Below are the code and all the weights of a small trained network. Each question names an input and a class and asks about switching units off, where a switched-off unit gives its printed mean instead of its output.

import numpy as np


def w(rows, s, z=0):
    codes = np.array(rows[::2]) - 128.0
    scale = np.full(codes.shape[1], s)
    scale[-1] = z or s
    return codes * scale


def f(y):
    return np.maximum(y, 0)


def log_softmax(a):
    a = a - a.max(-1, keepdims=True)
    return a - np.log(np.exp(a).sum(-1, keepdims=True))


def net(x, mask):
    res = np.array(x, float).reshape(1, 4) / 4 @ E
    y = f(res @ A[0][:, :-1].T + A[0][:, -1])
    res = res + np.where(mask, y, B[0][:, -1]) @ B[0][:, :-1]
    return log_softmax(res[-1] @ U[:, :-1].T + U[:, -1])


A, B = {}, {}
E = w([
[73,193,72,104,128,157,155,216,136,3],'x0',
[80,153,138,120,163,233,145,245,143,231],'x1',
[56,101,14,244,136,125,141,95,140,152],'x2',
[81,36,38,2,120,71,142,142,110,167],'x3',
],0.0051)
A[0] = w([
[152,131,177,80,120,130,121,142,130,122,78],'neuron 0',
[148,126,170,81,137,126,121,139,137,113,122],'neuron 1',
[119,127,106,152,127,129,124,126,123,136,192],'neuron 2',
[152,196,218,246,131,165,131,128,134,95,86],'neuron 3',
[138,125,118,119,121,100,120,70,130,72,94],'neuron 4',
[116,136,112,119,124,135,125,147,126,97,111],'neuron 5',
[112,149,105,124,128,129,134,161,132,75,104],'neuron 6',
[115,151,106,119,130,136,132,158,119,87,104],'neuron 7',
[106,85,52,20,132,94,133,131,132,161,97],'neuron 8',
[120,135,116,125,131,132,129,145,130,101,106],'neuron 9',
[106,148,138,129,135,170,131,183,126,183,105],'neuron 10',
[122,141,113,126,134,139,137,152,129,90,98],'neuron 11',
[108,121,89,170,133,136,122,130,133,140,90],'neuron 12',
[105,123,68,193,139,147,140,135,128,148,105],'neuron 13',
[118,133,134,130,123,154,132,173,134,176,106],'neuron 14',
[117,121,79,177,130,132,132,112,135,140,84],'neuron 15',
[132,112,133,133,129,107,128,103,128,88,94],'neuron 16',
[139,119,130,132,126,105,128,96,130,99,95],'neuron 17',
[141,123,131,130,133,81,120,73,126,55,105],'neuron 18',
[116,144,130,129,136,164,128,175,133,171,97],'neuron 19',
[119,128,124,136,134,150,126,155,122,147,99],'neuron 20',
[128,128,131,120,137,125,132,120,126,125,255],'neuron 21',
[127,111,109,90,128,119,133,139,116,138,97],'neuron 22',
[152,139,190,69,131,136,124,132,130,110,100],'neuron 23',
[126,139,117,120,133,129,127,146,131,102,104],'neuron 24',
[157,91,180,147,135,111,127,62,129,247,79],'neuron 25',
[138,138,177,78,130,137,123,125,126,121,90],'neuron 26',
[122,107,88,70,121,111,133,135,129,153,105],'neuron 27',
[111,113,64,190,120,118,121,105,123,132,92],'neuron 28',
[144,139,189,85,125,124,136,138,115,117,121],'neuron 29',
[112,133,135,127,136,156,118,168,130,166,109],'neuron 30',
[133,126,123,131,123,109,128,109,120,104,91],'neuron 31',
[140,133,151,96,124,135,130,133,127,126,121],'neuron 32',
[117,143,130,129,132,157,128,176,133,170,94],'neuron 33',
[123,142,113,126,132,137,136,150,115,91,120],'neuron 34',
[131,129,131,126,126,102,136,99,133,107,92],'neuron 35',
[108,149,92,114,133,149,132,180,138,43,98],'neuron 36',
],0.014,0.0076)
B[0] = w([
[98,167,126,138,150,102,158,113,128,121,167],'neuron 0',
[117,165,121,151,136,115,144,142,146,123,178],'neuron 1',
[145,133,125,145,99,128,130,190,167,121,185],'neuron 2',
[85,46,118,173,170,158,71,100,113,90,254],'neuron 3',
[156,110,128,88,137,130,174,105,118,113,178],'neuron 4',
[124,129,135,121,121,124,118,122,124,159,153],'neuron 5',
[125,131,143,112,122,125,115,119,123,182,172],'neuron 6',
[122,132,134,117,124,125,116,110,125,176,166],'neuron 7',
[100,71,130,175,172,158,87,97,115,88,234],'neuron 8',
[127,129,133,122,128,123,121,123,124,156,146],'neuron 9',
[169,105,125,99,128,120,168,108,130,102,196],'neuron 10',
[122,136,135,117,131,125,117,110,119,165,154],'neuron 11',
[104,168,123,135,147,111,146,119,126,121,161],'neuron 12',
[105,180,130,146,149,97,159,128,143,116,191],'neuron 13',
[157,114,123,102,121,124,153,115,125,109,176],'neuron 14',
[97,166,131,141,156,105,147,124,130,120,165],'neuron 15',
[147,123,126,107,134,126,149,103,117,117,154],'neuron 16',
[145,118,121,102,141,127,153,109,119,123,155],'neuron 17',
[172,100,123,89,128,121,174,115,121,107,196],'neuron 18',
[151,104,124,100,127,113,162,108,117,107,179],'neuron 19',
[139,124,127,110,133,122,147,110,118,117,150],'neuron 20',
[193,90,112,174,47,143,120,248,226,136,230],'neuron 21',
[112,114,129,144,148,129,110,114,123,116,157],'neuron 22',
[99,177,128,151,146,105,151,132,140,120,187],'neuron 23',
[122,135,132,120,127,130,120,118,123,152,145],'neuron 24',
[116,146,143,84,117,130,93,101,113,253,213],'neuron 25',
[101,164,130,138,148,108,151,122,126,118,167],'neuron 26',
[112,100,127,157,148,143,107,106,122,108,183],'neuron 27',
[106,185,136,150,157,103,160,122,140,110,180],'neuron 28',
[112,168,116,155,133,112,145,144,150,125,185],'neuron 29',
[158,112,125,104,127,118,148,120,129,108,173],'neuron 30',
[132,120,127,107,133,125,147,104,114,121,144],'neuron 31',
[121,146,120,145,130,116,141,135,141,126,158],'neuron 32',
[153,112,123,109,130,127,168,110,115,113,173],'neuron 33',
[130,132,133,123,124,131,120,124,130,168,161],'neuron 34',
[135,121,124,104,139,131,151,110,116,124,147],'neuron 35',
[124,136,141,109,124,123,105,104,126,217,199],'neuron 36',
],0.035,0.0094)
U = w([
[94,53,116,183,174,181,64,106,127,83,119],'0',
[221,100,110,47,118,112,203,104,125,84,143],'1',
[79,232,122,169,156,67,171,155,161,105,118],'2',
[128,140,171,80,94,135,73,110,127,236,131],'3',
[171,119,115,150,16,165,97,254,167,92,254],'4',
[118,168,142,90,110,145,109,137,72,92,59],'5',
[122,176,149,86,108,152,90,129,84,80,58],'6',
[118,166,142,96,100,146,110,134,65,88,62],'7',
],0.0077,0.0022)

Each question gives the input, the list of numbers given to net, and the class t.
The units are the neurons (one row each of A and B). Each row of codes is followed by its name. A weight is (code - 128) times the scale printed after its matrix; where a second scale follows, it is the last column's (A, B and U).
mask holds one flag per neuron, in row order. A switched-off neuron (its flag False) gives its mean, the last column of its row in B, instead of its output. The means were averaged over made-up inputs and are rounded, as every weight is.
A unit's drop is (log p(t) with every unit on - log p(t) with that unit switched off) / (log p(t) with every unit on - log p(t) with every unit switched off).
The circuit of an input: a set's keep is (log p(t) with only the set's units on - log p(t) with every unit switched off) / (log p(t) with every unit on - log p(t) with every unit switched off). Starting from the 12 units with the biggest drops (on a tie, the unit counted first), units are removed one at a time, each time the one whose removal leaves the highest keep (on an exact tie, the one counted first), for as long as the keep stays at least 0.8.
units of the circuit, in order: the units of the circuit, biggest drop first
most important unit: the unit with the biggest drop
top k neurons: the k neurons with the biggest drops, biggest first
drop when u is switched off: that unit's drop, to one decimal
input [-3,1,1,-3], class 4: top 3 neurons	(neuron 8; neuron 36; neuron 27)
input [3,0,3,0], class 4: most important unit	neuron 25
input [8,-8,2,-3], class 1: top 2 neurons	(neuron 18; neuron 4)
input [3,-5,2,-4], class 1: top 3 neurons	(neuron 8; neuron 18; neuron 4)
input [4,2,-4,-1], class 2: top 4 neurons	(neuron 25; neuron 23; neuron 29; neuron 1)
input [6,6,-2,2], class 1: top 4 neurons	(neuron 25; neuron 10; neuron 19; neuron 33)
input [-3,-2,0,-2], class 4: top 2 neurons	(neuron 36; neuron 8)
input [-7,-1,-2,4], class 3: top 2 neurons	(neuron 25; neuron 3)
input [6,1,2,-5], class 3: top 2 neurons	(neuron 36; neuron 8)
input [7,3,7,-1], class 2: top 2 neurons	(neuron 13; neuron 25)
input [-5,-8,-2,-7], class 1: top 3 neurons	(neuron 18; neuron 8; neuron 4)
input [3,-2,-7,7], class 0: top 4 neurons	(neuron 8; neuron 27; neuron 13; neuron 28)
input [-8,7,-8,7], class 2: top 2 neurons	(neuron 3; neuron 23)
input [8,-4,6,5], class 3: units of the circuit, in order	(neuron 36)
input [2,1,0,-2], class 4: top 2 neurons	(neuron 8; neuron 25)
input [6,-6,3,-4], class 1: top 2 neurons	(neuron 18; neuron 25)
input [-6,-4,-4,-3], class 3: drop when neuron 25 is switched off	2.0
input [3,-6,-8,-2], class 2: drop when neuron 23 is switched off	0.3
input [0,0,2,3], class 4: drop when neuron 3 is switched off	0.9
input [-3,-1,-7,0], class 2: drop when neuron 36 is switched off	0.0
input [-5,0,6,3], class 2: most important unit	neuron 28
